The symbols move the states like this.
τ: J395->J777, J326->J972, J733->J919, J344->J65, J115->J229, J759->J885, J334->J402, J391->J602, J402->J334, J124->J124, J602->J65, J723->J397, J556->J694, J625->J736, J809->J988, J65->J733, J650->J404, J297->J650, J423->J124, J738->J492, J229->J195, J953->J979, J455->J326, J947->J395, J736->J391, J404->J239, J885->J455, J90->J239, J628->J928, J919->J556, J569->J506, J652->J390, J113->J759, J997->J90, J972->J885, J452->J402, J591->J402, J236->J556, J492->J148, J979->J423, J400->J49, J735->J928, J239->J124, J909->J334, J427->J738, J49->J909, J390->J239, J777->J591, J900->J688, J651->J474, J719->J777, J928->J997, J988->J90, J474->J427, J920->J900, J506->J104, J397->J569, J887->J953, J148->J115, J195->J73, J911->J979, J694->J911, J24->J719, J104->J652, J724->J395, J688->J735, J73->J909
ψ: J395->J602, J326->J24, J733->J625, J344->J911, J115->J195, J759->J455, J334->J402, J391->J887, J402->J900, J124->J397, J602->J733, J723->J569, J556->J809, J625->J236, J809->J90, J65->J919, J650->J239, J297->J953, J423->J733, J738->J148, J229->J73, J953->J694, J455->J738, J947->J391, J736->J735, J404->J124, J885->J326, J90->J887, J628->J556, J919->J628, J569->J90, J652->J738, J113->J759, J997->J947, J972->J719, J452->J759, J591->J49, J236->J736, J492->J115, J979->J650, J400->J402, J735->J625, J239->J723, J909->J759, J427->J195, J49->J474, J390->J492, J777->J400, J900->J735, J651->J719, J719->J591, J928->J724, J988->J297, J474->J113, J920->J688, J506->J652, J397->J506, J887->J344, J148->J229, J195->J651, J911->J423, J694->J979, J24->J777, J104->J390, J724->J395, J688->J455, J73->J474
β: J395->J928, J326->J113, J733->J988, J344->J90, J115->J390, J759->J24, J334->J591, J391->J997, J402->J49, J124->J423, J602->J724, J723->J650, J556->J919, J625->J602, J809->J911, J65->J947, J650->J694, J297->J736, J423->J344, J738->J506, J229->J24, J953->J988, J455->J427, J947->J735, J736->J625, J404->J911, J885->J474, J90->J556, J628->J391, J919->J602, J569->J239, J652->J397, J113->J73, J997->J49, J972->J759, J452->J400, J591->J735, J236->J733, J492->J404, J979->J628, J400->J24, J735->J334, J239->J124, J909->J777, J427->J195, J49->J719, J390->J569, J777->J326, J900->J334, J651->J115, J719->J455, J928->J236, J988->J297, J474->J229, J920->J909, J506->J124, J397->J738, J887->J809, J148->J652, J195->J390, J911->J887, J694->J297, J24->J885, J104->J723, J724->J688, J688->J452, J73->J148

In the rows, 179 stands for zero.

The rows follow the links: the fewer symbols apart two states are, the more alike their rows tend to be.

Each row is also shifted at random along 6 hidden directions that mean nothing.

Some states, each with a row of numbers:
J920	[ 154  196  200  171  136  195  186  159  165  171  207  150  188  184  184  188  200  198  153  157  179  225  190  217  153  177  168  178  174  171  162  249  166  150  189  205  183  181  179  131  203  194  148  190  200  179  201  203  156  154  168  184  178  158  189]
J73	[ 242  207  173  166  180  203  199  192  172  164  199  194  208  196  185  171  166  153  184  154  161  197  223  196  171  142  204  154  218  211  122  259  148  199  169  163  197  206  165  161  163  185  179  205  197  179  204  186  215  135  189  199  183  192  184]
J390	[ 126  133  175  207  201  135  189  174  199  197  183  189  173  164  192  168  226  181  212  191  185  217  180  184  191  192  173  185  178  166  163  155  205  162  149  169  205  161  177  170  112  122  131  158  205  217  158  225  178  202  166  171  194  193  182]
J900	[ 172  172  187  190  183  184  184  170  165  176  202  187  169  149  160  188  161  194  156  186  206  210  131  198  192  173  142  190  185  190  182  124  232  155  205  208  193  168  172  155  184  197  177  172  168  181  199  155  177  186  152  147  200  210  221]
J569	[ 197  185  176  177  173  193  170  188  189  185  151  161  196  189  210  158  191  176  170  176  148  179  216  155  147  203  198  181  164  167  170  212  149  177  169  167  172  175  183  167  198  132  135  174  190  193  185  205  152  194  177  229  161  177  118]
J997	[ 200  160  190  189  227  150  178  179  186  181  160  191  192  185  154  215  165  174  156  132  148  219  233  188  160  182  175  200  189  202  193  156  192  185  177  153  191  144  214  181  185  210  112  179  178  212  207  167  168  168  176  162  192  192  194]
J733	[ 154  172  165  162  158  189  161  177  175  173  136  157  191  213  182  188  184  172  156  129  126  199  230  175  139  186  189  193  196  178  184  200  164  186  216  183  157  199  213  155  229  171  159  205  207  191  166  169  143  157  210  206  181  177  126]
J652	[ 197  183  161  186  177  199  164  191  195  180  171  165  184  166  200  142  177  192  160  191  175  182  179  158  178  194  165  197  183  184  163  197  163  191  185  174  182  200  178  177  180  137  190  187  182  187  207  196  163  192  159  218  167  183  152]
J195	[ 183  183  156  170  176  200  179  176  169  168  198  171  174  167  174  143  169  203  166  185  221  186  127  186  199  155  154  182  232  179  147  194  162  221  178  169  199  219  169  184  146  172  250  192  173  163  206  186  196  144  158  169  184  173  198]
J113	[ 101  214  183  182  188  185  191  215  186  172  193  221  190  172  182  200  150  146  193  197  151  149  209  164  181  167  213  151  161  216  169  196  193  159  177  169  170  168  162  199  184  198  183  178  168  169  180  151  207  188  199  196  175  190  188]
J391	[ 230  152  177  176  170  148  170  138  182  190  178  164  151  193  166  177  211  199  192  179  207  165  155  176  182  195  141  199  174  154  218  156  162  204  162  170  166  184  205  186  147  181  215  162  185  186  159  207  183  178  189  152  184  147  182]
J115	[ 168  210  168  174  175  190  192  195  183  190  200  173  178  193  175  133  161  165  195  181  198  155  174  170  196  153  202  172  191  185  148  226  147  190  176  167  198  201  159  189  166  161  220  188  148  175  210  168  237  175  175  204  181  176  203]
J688	[ 180  228  173  169  178  216  178  202  176  201  197  193  190  171  185  206  167  175  149  176  144  142  175  143  130  166  211  163  142  206  183  182  191  149  213  193  142  142  181  148  250  174  138  153  162  194  203  154  174  177  186  195  196  169  142]
J104	[ 173  189  176  196  195  165  184  205  213  209  178  209  159  170  190  156  172  152  219  228  177  116  175  126  192  200  211  172  123  180  188  147  189  152  167  178  169  157  163  196  171  119  177  145  150  195  181  168  220  252  186  213  171  199  173]
J65	[ 223  188  175  174  157  169  171  139  181  153  158  151  167  219  145  151  159  168  173  164  214  154  176  181  193  192  163  196  189  166  196  202  140  217  180  188  171  218  187  202  179  187  249  190  157  156  199  157  206  179  178  180  170  185  196]
J148	[ 152  196  161  176  186  190  184  200  183  197  191  183  188  177  192  155  186  174  191  179  168  169  181  160  172  161  196  169  191  190  152  204  167  189  174  164  182  187  175  173  169  137  179  174  178  197  194  192  210  168  176  205  182  175  165]
J909	[ 173  166  176  174  214  211  170  180  149  172  190  215  203  131  182  223  158  199  133  166  168  242  165  193  158  151  143  185  215  220  167  121  224  180  192  176  191  151  181  140  186  215  131  170  211  192  199  175  137  145  163  141  200  217  165]
J124	[ 147  165  153  192  189  199  161  164  179  150  142  164  183  171  169  159  164  199  129  193  209  193  124  180  177  191  157  191  199  161  177  138  204  199  194  201  192  177  158  195  196  159  187  176  159  162  190  156  139  167  150  156  185  215  166]
J236	[ 198  146  168  192  147  150  167  169  197  163  185  170  145  180  157  165  187  180  196  182  205  179  154  194  220  192  150  197  189  172  192  152  203  179  209  202  186  222  182  196  158  181  255  197  171  175  161  155  191  205  184  176  187  192  227]
J953	[ 169  136  182  180  169  172  176  190  172  185  165  150  168  172  187  180  209  214  174  157  179  214  169  209  197  179  167  190  200  140  179  158  183  176  188  173  193  186  197  193  172  199  169  206  193  172  143  194  135  151  169  157  171  137  191]
J423	[ 182  180  161  165  179  201  168  151  163  165  142  159  182  200  171  154  167  186  156  194  203  146  133  165  170  180  185  171  191  148  188  161  172  201  183  194  166  181  161  194  204  165  200  170  154  160  171  160  168  158  175  166  173  189  139]
J979	[ 282  171  174  174  198  170  196  196  169  179  157  183  180  192  172  181  178  164  198  180  181  161  167  180  192  162  221  161  188  157  169  157  192  176  178  174  183  170  165  211  182  183  170  183  152  168  144  154  196  170  185  158  181  183  192]
J809	[ 166  158  183  156  188  191  163  171  160  205  151  157  160  177  196  167  188  213  184  181  192  146  131  148  179  174  165  192  187  142  210  128  149  200  166  155  152  176  197  194  183  188  192  159  176  162  150  196  158  167  185  161  163  134  132]
J988	[ 115  168  196  192  179  158  183  222  187  193  162  165  164  181  169  180  168  166  198  159  156  177  212  185  213  188  208  191  166  164  190  157  188  151  203  173  185  175  192  210  208  213  170  211  147  176  165  134  187  199  181  193  165  168  223]
J344	[ 277  167  182  172  216  167  181  162  160  169  146  187  188  203  162  180  161  157  196  171  193  169  188  177  180  167  197  172  199  169  181  157  172  204  151  161  180  170  167  192  163  190  163  169  169  173  169  170  209  162  189  152  176  209  174]
J397	[ 249  175  179  201  174  155  185  178  201  168  175  184  176  184  186  149  190  160  207  211  195  180  195  186  202  205  183  177  161  174  167  199  174  171  154  187  205  188  152  185  142  127  185  178  181  179  181  197  201  223  173  202  168  208  194]

From each start, follow one symbol. Which state do you reach?
Answer with the state's name.
new walk
[ 290  173  148  179  174  191  161  152  182  172  186  165  182  167  170  189  195  218  119  176  192  195  133  186  142  180  132  190  200  184  181  177  179  216  182  181  171  177  195  179  178  178  197  174  189  179  189  204  130  131  162  154  203  145  162]
β -> J688
new walk
[ 235  153  162  173  197  163  167  168  172  169  148  186  175  192  162  189  167  166  176  160  169  176  194  168  180  180  166  196  204  183  196  133  187  208  188  168  172  192  201  189  177  184  193  181  182  186  167  158  185  173  195  169  190  201  162]
β -> J602
new walk
[ 208  177  193  162  182  185  170  168  165  188  152  150  163  195  175  150  168  196  184  179  207  141  159  157  194  187  171  194  177  144  200  172  129  201  160  160  169  193  180  205  181  186  206  174  154  161  179  183  185  179  177  184  152  151  159]
τ -> J239
new walk
[ 166  188  173  193  182  159  179  159  201  191  195  174  162  180  159  194  193  189  160  190  186  157  156  169  153  201  165  181  150  182  210  175  184  184  175  183  162  151  195  196  183  176  181  155  160  187  185  181  167  180  177  162  202  145  188]
β -> J928
new walk
[ 235  185  174  182  164  182  182  217  187  183  176  169  159  166  170  154  159  177  202  191  192  151  157  174  232  171  195  184  176  160  173  162  181  169  205  183  185  205  169  221  195  196  235  211  133  154  167  137  203  196  174  193  168  164  231]
τ -> J650
new walk
[  86  146  196  186  194  141  174  188  184  185  145  175  154  184  151  181  159  168  197  160  183  167  189  171  217  190  177  208  175  161  214  114  188  175  191  177  177  181  200  211  181  208  194  187  147  181  168  137  198  215  183  167  177  189  218]
β -> J919
new walk
[ 173  170  176  189  157  182  167  170  193  180  169  151  166  175  197  143  204  198  178  206  195  175  158  181  185  211  169  187  159  145  185  193  167  169  169  190  186  186  168  185  170  133  190  175  184  172  168  205  148  208  160  199  166  167  171]
ψ -> J569
new walk
[ 127  184  173  204  185  172  184  215  206  171  178  177  193  179  187  157  177  161  178  169  154  208  235  182  184  192  201  187  179  195  148  226  176  164  182  177  204  184  181  176  180  151  154  201  180  198  214  173  182  197  165  230  173  204  191]
β -> J506
new walk
[  67  171  189  192  163  166  184  203  191  188  158  149  176  189  186  174  203  179  186  173  158  178  197  185  184  197  224  170  150  139  182  188  190  134  195  194  179  160  178  204  217  173  136  191  159  177  146  164  153  192  174  191  169  150  192]
τ -> J404
new walk
[ 243  191  152  177  186  192  163  175  190  186  176  171  167  170  167  190  172  201  127  172  166  156  149  151  145  177  159  194  174  190  201  151  187  202  205  176  156  165  209  187  219  180  191  171  160  184  198  159  155  161  175  176  201  153  162]
β -> J236
new walk
[ 228  196  190  152  189  217  169  158  147  189  195  194  183  160  195  187  160  193  167  187  196  171  147  164  162  158  144  175  186  193  185  158  159  199  159  170  160  174  176  146  172  194  181  148  200  170  200  202  178  165  177  169  171  178  138]
β -> J719
new walk
[ 204  189  199  187  148  161  191  172  185  180  207  172  173  194  163  188  190  164  193  161  175  195  212  208  180  189  181  180  158  184  179  212  188  143  199  214  185  188  182  144  187  186  171  187  181  191  192  169  199  198  182  191  188  183  220]
τ -> J928
new walk
[ 191  146  147  173  185  187  174  151  166  189  158  180  176  174  198  168  223  206  178  219  209  159   89  157  153  179  175  160  188  139  187  123  202  194  161  190  167  148  156  181  165  126  167  133  188  178  125  215  145  162  176  141  193  169  116]
τ -> J239
new walk
[ 213  171  171  191  164  151  175  157  202  158  173  157  169  212  147  183  179  169  163  152  180  186  200  197  172  196  168  198  183  179  196  198  175  195  196  190  181  198  201  194  181  186  206  196  167  183  190  157  185  180  188  179  190  185  212]
β -> J724
new walk
[ 121  153  178  176  123  170  164  169  184  173  182  146  161  186  185  176  215  199  178  158  173  207  180  205  184  194  155  203  183  160  189  187  179  165  210  205  172  219  207  164  186  174  203  204  206  182  153  194  145  185  187  188  178  151  185]
ψ -> J735
